Below are the code and all the weights of a small trained network. Each question names an input and a target symbol and asks about switching units off, where a switched-off unit gives its printed mean instead of its output.

import numpy as np


def w(rows, s, z=0):
    codes = np.array(rows[::2]) - 128.0
    scale = np.full(codes.shape[1], s)
    scale[-1] = z or s
    return codes * scale


def f(y):
    return np.maximum(y, 0)


def softmax(a):
    e = np.exp(a - a.max(-1, keepdims=True))
    return e / e.sum(-1, keepdims=True)


def log_softmax(a):
    a = a - a.max(-1, keepdims=True)
    return a - np.log(np.exp(a).sum(-1, keepdims=True))


def net(x, mask):
    ids = ['δθμπτψ'.index(c) for c in x.split()]
    T = len(ids)
    res = E[ids] + P[:T]
    u = 0
    for l in range(3):
        q, k, v = (res @ M[l].T for M in (Q, K, V))
        z = softmax(np.where(np.tri(T) > 0, q @ k.T / 2**0.5, -1e9)) @ v
        res = res + np.where(mask[u], z, O[l][:, -1]) @ O[l][:, :-1]
        u += 1
        y = f(res @ A[l][:, :-1].T + A[l][:, -1])
        res = res + np.where(mask[u : u + 8], y, B[l][:, -1]) @ B[l][:, :-1]
        u += 8
    return log_softmax(res[-1] @ U[:, :-1].T + U[:, -1])


Q, K, V, O, A, B = {}, {}, {}, {}, {}, {}
E = w([
[216,72,168,133,202,34],'δ',
[32,64,226,134,75,179],'θ',
[122,189,254,179,132,88],'μ',
[57,65,59,155,195,57],'π',
[183,178,130,206,116,142],'τ',
[192,36,51,133,97,205],'ψ',
],0.0047)
P = w([
[115,173,135,4,211,149],'0',
[133,66,138,205,134,148],'1',
[132,58,134,204,130,142],'2',
[133,61,131,213,125,134],'3',
[149,60,100,213,133,112],'4',
[128,67,126,185,117,148],'5',
[151,75,100,209,146,122],'6',
[147,44,157,215,132,104],'7',
[130,86,161,201,111,133],'8',
[116,65,153,200,97,166],'9',
[96,54,140,177,135,107],'10',
[137,64,135,190,98,117],'11',
[132,69,137,198,121,115],'12',
[105,59,103,206,99,98],'13',
],0.0033)
Q[0] = w([
[130,197,85,141,117,126],'0.h1',
[128,85,156,253,160,131],'0.h1',
],0.04)
K[0] = w([
[149,252,143,124,160,134],'0.h1',
[207,74,58,25,76,182],'0.h1',
],0.025)
V[0] = w([
[188,100,23,111,100,254],'0.h1',
[187,96,55,80,88,205],'0.h1',
],0.0094)
O[0] = w([
[154,139,65,86,2,49,254],'0.h1',
[141,160,63,112,40,69,221],'0.h1',
],0.0058,0.0077)
A[0] = w([
[15,147,135,128,84,63,75],'0.n1',
[35,96,1,158,228,145,36],'0.n2',
[143,133,152,110,13,150,112],'0.n3',
[104,188,118,144,101,122,90],'0.n4',
[76,33,155,153,81,197,33],'0.n5',
[227,178,135,185,90,62,62],'0.n6',
[130,116,73,184,83,144,2],'0.n7',
[55,227,92,176,71,121,111],'0.n8',
],0.0073,0.0026)
B[0] = w([
[188,101,91,134,101,113,174],'0.n1',
[61,25,28,137,164,159,132],'0.n2',
[98,62,81,145,165,4,255],'0.n3',
[137,120,121,101,150,150,141],'0.n4',
[171,75,101,73,18,233,137],'0.n5',
[67,79,97,95,79,160,216],'0.n6',
[134,143,254,108,119,82,179],'0.n7',
[174,95,142,77,149,152,186],'0.n8',
],0.0087,0.0059)
Q[1] = w([
[89,254,93,103,134,176],'1.h1',
[199,212,155,220,164,159],'1.h1',
],0.033)
K[1] = w([
[40,72,163,249,87,163],'1.h1',
[145,183,134,251,51,79],'1.h1',
],0.029)
V[1] = w([
[165,226,134,151,58,155],'1.h1',
[7,131,156,108,83,170],'1.h1',
],0.015)
O[1] = w([
[161,208,80,229,76,98,2],'1.h1',
[2,144,104,147,141,125,117],'1.h1',
],0.0096,0.008)
A[1] = w([
[136,119,91,184,102,153,147],'1.n1',
[150,238,88,58,123,150,70],'1.n2',
[117,169,102,119,117,142,53],'1.n3',
[135,140,127,118,122,140,36],'1.n4',
[95,169,219,211,98,89,4],'1.n5',
[124,191,172,123,89,26,58],'1.n6',
[143,120,69,254,197,172,162],'1.n7',
[121,179,128,120,125,117,24],'1.n8',
],0.0096,0.0027)
B[1] = w([
[127,98,97,120,79,218,172],'1.n1',
[138,223,51,219,118,197,131],'1.n2',
[123,149,104,115,156,137,128],'1.n3',
[142,116,150,112,123,102,128],'1.n4',
[82,119,255,184,155,76,133],'1.n5',
[125,99,66,148,145,181,252],'1.n6',
[188,6,117,202,241,246,146],'1.n7',
[110,146,108,130,157,141,128],'1.n8',
],0.0084,0.0015)
Q[2] = w([
[113,107,151,78,140,142],'2.h1',
[144,253,112,89,128,136],'2.h1',
],0.044)
K[2] = w([
[112,127,136,57,152,77],'2.h1',
[168,11,143,213,3,94],'2.h1',
],0.03)
V[2] = w([
[180,60,8,94,171,72],'2.h1',
[73,38,1,98,48,106],'2.h1',
],0.0094)
O[2] = w([
[213,142,2,9,211,157,254],'2.h1',
[100,84,35,10,100,230,246],'2.h1',
],0.0046,0.0097)
A[2] = w([
[144,165,88,106,88,151,54],'2.n1',
[123,145,201,192,125,71,92],'2.n2',
[182,137,90,125,123,82,135],'2.n3',
[58,168,120,123,109,94,127],'2.n4',
[184,138,72,207,89,157,253],'2.n5',
[152,129,217,123,135,248,213],'2.n6',
[202,100,181,130,194,81,139],'2.n7',
[208,129,215,156,90,157,138],'2.n8',
],0.015,0.0042)
B[2] = w([
[116,134,161,115,123,66,217],'2.n1',
[182,122,115,91,203,36,160],'2.n2',
[103,153,134,111,89,112,246],'2.n3',
[64,141,138,104,91,92,170],'2.n4',
[158,145,3,116,142,155,156],'2.n5',
[82,138,169,224,147,124,152],'2.n6',
[184,145,184,63,94,203,170],'2.n7',
[84,159,114,157,59,99,146],'2.n8',
],0.017,0.013)
U = w([
[179,201,164,141,101,189,61],'δ',
[50,161,138,198,92,122,47],'θ',
[176,190,137,171,205,78,87],'μ',
[125,85,99,111,252,215,128],'π',
[169,209,35,188,141,152,87],'τ',
[130,142,70,58,81,92,252],'ψ',
],0.0036,0.0027)

Each question gives the input, a string of symbols that net reads in full, and the target symbol t.
The units are the heads (2 rows each of Q, K, V and O) and the neurons (one row each of A and B). Each row of codes is followed by its name. A weight is (code - 128) times the scale printed after its matrix; where a second scale follows, it is the last column's (O, A, B and U).
mask holds one flag per unit, layer by layer, with each layer's heads first. A switched-off unit (its flag False) gives its mean, the last column of its rows in O or B, instead of its output. The means were averaged over made-up inputs and are rounded, as every weight is.
A unit's drop is (log p(t) with every unit on - log p(t) with that unit switched off) / (log p(t) with every unit on - log p(t) with every unit switched off).
most important unit: the unit with the biggest drop
k most important neurons: the k neurons with the biggest drops, biggest first
k most important neurons of layer l: the k neurons of layer l with the biggest drops, biggest first
drop of u: that unit's drop, to one decimal
input τ δ ψ ψ μ θ θ δ ψ δ ψ θ δ τ, target τ: most important unit => 0.n3
input θ μ π, target π: 2 most important neurons => 1.n7, 0.n2
input μ ψ π μ ψ ψ ψ δ ψ ψ τ, target μ: 3 most important neurons => 0.n3, 2.n2, 0.n6
input τ μ ψ τ δ, target τ: 2 most important neurons => 0.n3, 2.n5
input θ π τ, target τ: 3 most important neurons of layer 0 => 0.n3, 0.n6, 0.n7
input π τ τ, target π: 2 most important neurons => 0.n2, 1.n7
input δ π μ, target μ: 3 most important neurons => 0.n3, 2.n2, 0.n6
input θ θ μ τ π, target θ: 3 most important neurons => 0.n3, 2.n6, 0.n1
input π ψ τ ψ δ ψ π ψ ψ μ, target π: 3 most important neurons => 0.n2, 2.n3, 2.n1
input θ θ τ, target θ: 4 most important neurons => 2.n6, 0.n3, 2.n8, 0.n1
input δ θ ψ δ ψ μ θ ψ π μ, target δ: 2 most important neurons of layer 0 => 0.n6, 0.n7
input τ ψ ψ θ π π θ θ ψ, target τ: 2 most important neurons => 0.n3, 2.n5
input π ψ ψ μ θ ψ ψ ψ ψ τ τ, target π: 2 most important neurons => 0.n2, 2.n3
input μ δ μ θ τ π μ, target μ: most important neuron => 2.n2
input μ π δ τ, target μ: 2 most important neurons of layer 2 => 2.n2, 2.n6
input π θ τ θ ψ θ π ψ ψ θ τ π π, target π: 2 most important neurons => 0.n2, 2.n3
input δ ψ δ ψ ψ π τ, target δ: drop of 2.h1 => 0.7
input δ ψ ψ π, target δ: drop of 1.h1 => 0.3
input δ τ θ δ, target δ: drop of 0.h1 => 1.1
input θ ψ π θ ψ τ θ θ ψ ψ π, target θ: drop of 2.h1 => 0.5
input τ δ τ θ θ θ ψ π δ, target τ: 2 most important neurons of layer 0 => 0.n3, 0.n6
input π θ ψ ψ ψ, target π: 4 most important neurons of layer 2 => 2.n3, 2.n1, 2.n4, 2.n8
input τ π ψ π δ ψ ψ δ ψ π ψ π, target τ: 3 most important neurons => 0.n3, 2.n5, 0.n6
